Below is a small trained network, with its code and all its weights. Each question gives an input and a class and asks what happens when units are switched off, that is, made to give their printed mean instead of their output.

import numpy as np


def w(rows, s, z=0):
    codes = np.array(rows[::2]) - 128.0
    scale = np.full(codes.shape[1], s)
    scale[-1] = z or s
    return codes * scale


def f(y):
    return y / 2 * (1 + np.tanh(0.7978845608 * (y + 0.044715 * y**3)))


def log_softmax(a):
    a = a - a.max(-1, keepdims=True)
    return a - np.log(np.exp(a).sum(-1, keepdims=True))


def net(x, mask):
    res = np.array(x, float).reshape(1, 7) / 4 @ E
    y = f(res @ A[0][:, :-1].T + A[0][:, -1])
    res = res + np.where(mask, y, B[0][:, -1]) @ B[0][:, :-1]
    return log_softmax(res[-1] @ U[:, :-1].T + U[:, -1])


A, B = {}, {}
E = w([
[36,132,163,136,138,104,77,190,110,103,137],'x0',
[93,152,180,207,170,64,181,100,201,99,123],'x1',
[163,165,32,106,149,162,134,72,152,196,203],'x2',
[132,27,18,170,55,114,122,164,46,112,180],'x3',
[189,125,139,182,7,34,118,107,175,99,183],'x4',
[206,121,136,141,85,161,238,152,79,136,127],'x5',
[164,106,161,168,67,236,157,184,145,78,165],'x6',
],0.012)
A[0] = w([
[101,222,146,154,144,111,121,101,211,85,104,254],'N1',
[188,162,145,169,110,108,144,93,254,172,186,157],'N2',
[47,96,116,162,170,90,58,126,88,155,181,217],'N3',
[209,110,53,112,129,125,144,93,133,247,157,177],'N4',
[112,100,136,107,133,248,150,172,100,162,208,91],'N5',
[158,131,49,121,121,134,159,63,104,207,163,159],'N6',
[121,150,189,177,126,127,143,170,124,61,77,255],'N7',
],0.0098,0.0024)
B[0] = w([
[128,242,191,138,142,114,80,96,197,119,121,248],'N1',
[166,138,113,169,92,196,83,76,236,50,222,243],'N2',
[47,117,49,244,146,105,104,111,102,205,128,230],'N3',
[252,125,69,76,101,113,153,49,48,138,144,229],'N4',
[64,152,97,127,58,245,143,205,77,97,71,218],'N5',
[136,86,29,31,171,96,154,79,128,117,82,216],'N6',
[102,2,169,112,158,101,131,195,183,91,173,217],'N7',
],0.009,0.016)
U = w([
[55,165,246,74,228,94,94,112,190,174,64,187],'0',
[161,88,140,130,42,59,48,189,81,126,139,132],'1',
[112,151,117,118,97,221,154,205,109,142,133,2],'2',
[179,31,212,206,54,75,214,167,124,83,164,46],'3',
[239,112,56,55,156,127,194,63,110,183,146,134],'4',
[170,199,170,181,83,93,74,73,243,78,155,66],'5',
[19,136,92,195,198,26,98,143,121,140,144,25],'6',
],0.011,0.0032)

Each question gives the input, the list of numbers given to net, and the class t.
The units are the neurons (one row each of A and B). Each row of codes is followed by its name. A weight is (code - 128) times the scale printed after its matrix; where a second scale follows, it is the last column's (A, B and U).
mask holds one flag per neuron, in row order. A switched-off neuron (its flag False) gives its mean, the last column of its row in B, instead of its output. The means were averaged over made-up inputs and are rounded, as every weight is.
A unit's drop is (log p(t) with every unit on - log p(t) with that unit switched off) / (log p(t) with every unit on - log p(t) with every unit switched off).
The circuit of an input: a set's keep is (log p(t) with only the set's units on - log p(t) with every unit switched off) / (log p(t) with every unit on - log p(t) with every unit switched off). Starting from all 7 units, units are removed one at a time, each time the one whose removal leaves the highest keep (on an exact tie, the one counted first), for as long as the keep stays at least 0.8.
circuit, biggest first: the units of the circuit, biggest drop first
k most important neurons: the k neurons with the biggest drops, biggest first
drop of u: that unit's drop, to one decimal
input [-7,-3,0,1,8,-8,-5], class 4: 2 most important neurons => (N4 N6)
input [-1,-8,-1,2,0,-8,6], class 2: circuit, biggest first => (N5)
input [3,-7,-6,-8,1,7,-1], class 3: 2 most important neurons => (N1 N7)
input [0,-6,-7,0,4,-7,-2], class 6: 2 most important neurons => (N3 N4)
input [-3,3,-6,1,-1,-6,-1], class 0: 2 most important neurons => (N2 N1)
input [6,-4,0,3,1,-3,3], class 6: 3 most important neurons => (N3 N4 N2)
input [3,-6,-1,-3,7,6,-4], class 4: 3 most important neurons => (N1 N7 N5)
input [8,-3,6,7,2,0,-7], class 4: 3 most important neurons => (N4 N6 N1)
input [7,-3,5,5,8,-7,7], class 6: 3 most important neurons => (N3 N4 N1)
input [7,7,-7,-1,0,2,2], class 0: 4 most important neurons => (N1 N4 N2 N5)
input [-4,2,-3,-2,1,7,-2], class 3: drop of N1 => 0.7
input [8,-5,-5,-1,3,1,4], class 3: drop of N7 => 0.4
input [-3,-2,-7,-7,4,8,-2], class 3: drop of N7 => 1.7
